Below is a small trained network, with its code and all its weights. Each question gives an input and a class and asks what happens when units are switched off, that is, made to give their printed mean instead of their output.

import numpy as np


def w(rows, s, z=0):
    codes = np.array(rows[::2]) - 128.0
    scale = np.full(codes.shape[1], s)
    scale[-1] = z or s
    return codes * scale


def norm(h):
    return h / np.sqrt((h * h).mean(-1, keepdims=True) + 1e-5)


def f(y):
    return y / 2 * (1 + np.tanh(0.7978845608 * (y + 0.044715 * y**3)))


def log_softmax(a):
    a = a - a.max(-1, keepdims=True)
    return a - np.log(np.exp(a).sum(-1, keepdims=True))


def net(x, mask):
    res = np.array(x, float).reshape(1, 4) / 4 @ E
    u = 0
    for l in range(2):
        y = f(norm(res) @ A[l][:, :-1].T + A[l][:, -1])
        res = res + np.where(mask[u : u + 9], y, B[l][:, -1]) @ B[l][:, :-1]
        u += 9
    return log_softmax(norm(res)[-1] @ U[:, :-1].T + U[:, -1])


A, B = {}, {}
E = w([
[52,51,113,158,108,80,112,65,122],'x0',
[117,124,129,136,138,127,141,142,125],'x1',
[161,113,87,253,86,126,119,155,242],'x2',
[97,105,245,154,55,182,100,123,244],'x3',
],0.004)
A[0] = w([
[28,121,17,186,84,93,92,112,142,6],'0.n1',
[126,190,200,54,111,125,251,197,137,51],'0.n2',
[172,174,61,109,127,125,66,58,34,145],'0.n3',
[205,162,34,206,94,99,243,164,131,14],'0.n4',
[194,222,195,55,138,252,86,158,151,131],'0.n5',
[147,118,84,127,109,155,100,154,112,81],'0.n6',
[224,227,60,153,174,157,116,195,119,183],'0.n7',
[123,87,121,83,139,91,184,134,166,52],'0.n8',
[228,167,70,236,90,193,94,203,95,108],'0.n9',
],0.0032,0.002)
B[0] = w([
[179,142,120,151,132,142,108,208,32,138],'0.n1',
[156,84,155,182,111,73,22,155,63,160],'0.n2',
[99,76,109,110,203,48,236,137,99,191],'0.n3',
[150,162,55,72,125,89,9,113,188,177],'0.n4',
[169,73,155,196,16,120,83,202,2,254],'0.n5',
[98,76,133,136,145,90,134,142,158,116],'0.n6',
[84,186,117,48,190,91,157,130,210,255],'0.n7',
[173,126,195,159,74,104,178,108,141,102],'0.n8',
[122,120,47,90,215,139,116,81,208,207],'0.n9',
],0.0036,0.0026)
A[1] = w([
[140,174,121,111,138,133,131,88,41,142],'1.n1',
[114,154,128,131,152,126,133,146,132,99],'1.n2',
[98,133,207,77,92,184,110,101,107,116],'1.n3',
[124,138,151,172,121,135,65,115,175,65],'1.n4',
[170,119,41,175,134,101,138,120,122,7],'1.n5',
[39,68,130,100,110,134,181,1,152,224],'1.n6',
[122,79,78,162,134,65,130,83,132,83],'1.n7',
[120,118,90,77,170,41,160,160,44,72],'1.n8',
[149,123,139,193,121,176,114,129,176,26],'1.n9',
],0.007,0.0016)
B[1] = w([
[128,84,126,162,33,155,168,126,187,182],'1.n1',
[138,136,139,94,132,86,126,147,143,129],'1.n2',
[155,187,116,160,226,6,28,201,83,204],'1.n3',
[145,100,87,93,144,204,211,117,56,171],'1.n4',
[110,147,225,149,180,46,28,177,18,166],'1.n5',
[42,140,109,137,217,124,155,43,137,195],'1.n6',
[138,111,174,203,45,138,37,136,1,164],'1.n7',
[156,114,150,145,52,217,150,121,215,254],'1.n8',
[134,118,118,46,65,108,201,103,90,171],'1.n9',
],0.0047,0.0061)
U = w([
[200,136,135,53,55,196,221,166,186,196],'0',
[157,119,179,181,99,72,23,183,13,255],'1',
[39,50,106,171,69,173,207,12,112,141],'2',
[18,154,188,100,255,56,102,70,111,11],'3',
[168,186,8,101,208,69,80,148,183,30],'4',
],0.009,0.002)

Each question gives the input, the list of numbers given to net, and the class t.
The units are the neurons (one row each of A and B). Each row of codes is followed by its name. A weight is (code - 128) times the scale printed after its matrix; where a second scale follows, it is the last column's (A, B and U).
mask holds one flag per neuron, layer by layer. A switched-off neuron (its flag False) gives its mean, the last column of its row in B, instead of its output. The means were averaged over made-up inputs and are rounded, as every weight is.
A unit's drop is (log p(t) with every unit on - log p(t) with that unit switched off) / (log p(t) with every unit on - log p(t) with every unit switched off).
The circuit of an input: a set's keep is (log p(t) with only the set's units on - log p(t) with every unit switched off) / (log p(t) with every unit on - log p(t) with every unit switched off). Starting from the 12 units with the biggest drops (on a tie, the unit counted first), units are removed one at a time, each time the one whose removal leaves the highest keep (on an exact tie, the one counted first), for as long as the keep stays at least 0.8.
circuit, biggest first: the units of the circuit, biggest drop first
unit that matters most: the unit with the biggest drop
top k neurons: the k neurons with the biggest drops, biggest first
k most important neurons of layer l: the k neurons of layer l with the biggest drops, biggest first
drop when u is switched off: that unit's drop, to one decimal
input [8,-4,0,8], class 3: unit that matters most	1.n6
input [3,7,-2,6], class 3: circuit, biggest first	[1.n3 1.n6]
input [7,4,-1,5], class 3: circuit, biggest first	[1.n8 1.n6]
input [2,-6,-5,8], class 3: circuit, biggest first	[1.n6 1.n3]
input [-3,-5,5,0], class 4: top 4 neurons	[1.n8 0.n9 1.n1 0.n4]
input [3,-4,0,-5], class 2: top 4 neurons	[1.n8 1.n3 0.n5 0.n3]
input [-5,6,0,-6], class 0: top 3 neurons	[1.n8 1.n3 1.n6]
input [1,5,6,-4], class 1: top 2 neurons	[1.n5 1.n7]
input [8,7,-1,2], class 3: top 2 neurons	[1.n6 1.n8]
input [5,-6,-4,7], class 3: top 2 neurons	[1.n3 1.n6]
input [0,2,-8,5], class 1: 2 most important neurons of layer 0	[0.n5 0.n7]
input [6,-5,-4,7], class 3: top 2 neurons	[1.n3 1.n6]
input [5,-1,-1,1], class 3: top 2 neurons	[1.n6 0.n5]
input [-7,-3,-8,2], class 1: top 2 neurons	[1.n3 0.n5]
input [8,6,-4,-8], class 2: circuit, biggest first	[1.n8]
input [1,-1,6,-4], class 1: 2 most important neurons of layer 1	[1.n5 1.n7]
input [-2,-6,0,6], class 1: top 2 neurons	[1.n3 1.n8]
input [1,6,-6,-6], class 2: drop when 0.n5 is switched off	0.1
input [-2,2,2,0], class 4: drop when 1.n8 is switched off	0.3
input [-6,7,-8,-1], class 0: circuit, biggest first	[1.n8]
input [1,3,-1,-4], class 2: drop when 0.n5 is switched off	0.2
